Below are the code and all the weights of a small trained network. Each question names an input and a class and asks about switching units off, where a switched-off unit gives its printed mean instead of its output.

import numpy as np


def w(rows, s, z=0):
    codes = np.array(rows[::2]) - 128.0
    scale = np.full(codes.shape[1], s)
    scale[-1] = z or s
    return codes * scale


def norm(h):
    return h / np.sqrt((h * h).mean(-1, keepdims=True) + 1e-5)


def f(y):
    return y / 2 * (1 + np.tanh(0.7978845608 * (y + 0.044715 * y**3)))


def log_softmax(a):
    a = a - a.max(-1, keepdims=True)
    return a - np.log(np.exp(a).sum(-1, keepdims=True))


def net(x, mask):
    res = np.array(x, float).reshape(1, 2) / 4 @ E
    u = 0
    for l in range(3):
        y = f(norm(res) @ A[l][:, :-1].T + A[l][:, -1])
        res = res + np.where(mask[u : u + 9], y, B[l][:, -1]) @ B[l][:, :-1]
        u += 9
    return log_softmax(norm(res)[-1] @ U[:, :-1].T + U[:, -1])


A, B = {}, {}
E = w([
[69,3,80,105,107,98],'x0',
[98,154,153,47,153,147],'x1',
],0.011)
A[0] = w([
[113,155,95,123,105,145,149],'0.n0',
[163,140,107,180,87,75,2],'0.n1',
[57,150,142,57,99,186,160],'0.n2',
[98,141,165,178,206,132,98],'0.n3',
[198,152,165,187,254,94,89],'0.n4',
[156,92,173,183,109,55,97],'0.n5',
[165,180,33,156,38,174,123],'0.n6',
[137,143,111,109,166,149,47],'0.n7',
[192,110,88,101,156,127,170],'0.n8',
],0.0077,0.002)
B[0] = w([
[104,127,145,128,71,56,136],'0.n0',
[5,81,131,136,194,202,168],'0.n1',
[95,113,170,220,50,150,250],'0.n2',
[110,102,49,165,103,94,145],'0.n3',
[162,84,146,113,67,135,253],'0.n4',
[103,188,70,96,253,225,179],'0.n5',
[191,122,176,137,154,161,191],'0.n6',
[75,152,161,203,149,73,127],'0.n7',
[137,162,167,139,82,125,140],'0.n8',
],0.0069,0.0035)
A[1] = w([
[85,159,167,32,106,111,162],'1.n0',
[156,84,158,216,150,128,2],'1.n1',
[127,125,208,149,147,236,152],'1.n2',
[136,139,81,160,99,128,15],'1.n3',
[103,157,158,2,114,117,90],'1.n4',
[118,78,106,65,121,162,160],'1.n5',
[126,110,189,186,50,167,146],'1.n6',
[70,146,208,44,145,138,2],'1.n7',
[143,129,124,126,47,55,195],'1.n8',
],0.0088,0.0025)
B[1] = w([
[145,36,95,203,208,153,194],'1.n0',
[104,31,150,231,205,188,151],'1.n1',
[95,176,77,69,69,84,253],'1.n2',
[61,124,220,169,149,134,114],'1.n3',
[64,110,100,159,141,253,172],'1.n4',
[178,205,144,149,165,78,185],'1.n5',
[124,124,61,91,241,125,226],'1.n6',
[73,49,95,233,141,216,172],'1.n7',
[217,117,107,63,152,147,164],'1.n8',
],0.0063,0.0057)
A[2] = w([
[122,116,101,80,183,103,213],'2.n0',
[163,134,142,81,126,175,205],'2.n1',
[46,129,133,164,117,186,174],'2.n2',
[64,123,160,254,90,173,170],'2.n3',
[67,51,131,77,19,88,204],'2.n4',
[162,184,186,140,34,113,133],'2.n5',
[141,195,130,197,125,196,250],'2.n6',
[134,115,160,177,151,173,76],'2.n7',
[209,136,88,114,220,138,104],'2.n8',
],0.0099,0.0025)
B[2] = w([
[135,153,207,113,71,117,192],'2.n0',
[98,89,193,105,55,118,166],'2.n1',
[168,142,121,215,113,135,207],'2.n2',
[1,123,159,204,144,137,207],'2.n3',
[211,233,109,95,164,85,190],'2.n4',
[229,100,65,49,171,43,167],'2.n5',
[137,69,74,117,156,59,254],'2.n6',
[37,127,111,200,130,129,155],'2.n7',
[91,148,191,110,87,179,215],'2.n8',
],0.0087,0.0073)
U = w([
[70,111,47,205,186,170,254],'0',
[216,148,47,26,160,3,163],'1',
[101,160,195,58,47,188,24],'2',
],0.013,0.0019)

Each question gives the input, the list of numbers given to net, and the class t.
The units are the neurons (one row each of A and B). Each row of codes is followed by its name. A weight is (code - 128) times the scale printed after its matrix; where a second scale follows, it is the last column's (A, B and U).
mask holds one flag per neuron, layer by layer. A switched-off neuron (its flag False) gives its mean, the last column of its row in B, instead of its output. The means were averaged over made-up inputs and are rounded, as every weight is.
A unit's drop is (log p(t) with every unit on - log p(t) with that unit switched off) / (log p(t) with every unit on - log p(t) with every unit switched off).
most important unit: the unit with the biggest drop
top k neurons: the k neurons with the biggest drops, biggest first
top k neurons in layer l: the k neurons of layer l with the biggest drops, biggest first
drop when u is switched off: that unit's drop, to one decimal
input [1,-3], class 2: most important unit => 0.n2
input [0,2], class 2: top 3 neurons => (1.n6 0.n2 0.n1)
input [2,-3], class 2: top 2 neurons in layer 1 => (1.n7 1.n4)
input [-6,5], class 1: top 2 neurons => (0.n1 1.n1)
input [2,2], class 2: top 2 neurons => (1.n6 0.n2)
input [3,2], class 2: top 2 neurons => (0.n1 1.n8)
input [-3,0], class 2: top 4 neurons => (0.n4 1.n6 0.n5 2.n8)
input [2,3], class 2: top 3 neurons => (0.n2 0.n5 0.n1)
input [-4,-3], class 1: top 4 neurons in layer 1 => (1.n0 1.n2 1.n7 1.n8)
input [-6,6], class 0: top 3 neurons in layer 1 => (1.n7 1.n4 1.n0)
input [0,3], class 2: top 2 neurons in layer 2 => (2.n6 2.n0)
input [4,-2], class 1: drop when 0.n7 is switched off => 0.0
input [2,-2], class 2: drop when 0.n2 is switched off => 0.9
input [4,2], class 1: most important unit => 2.n4
input [-1,-1], class 2: drop when 1.n6 is switched off => 0.1
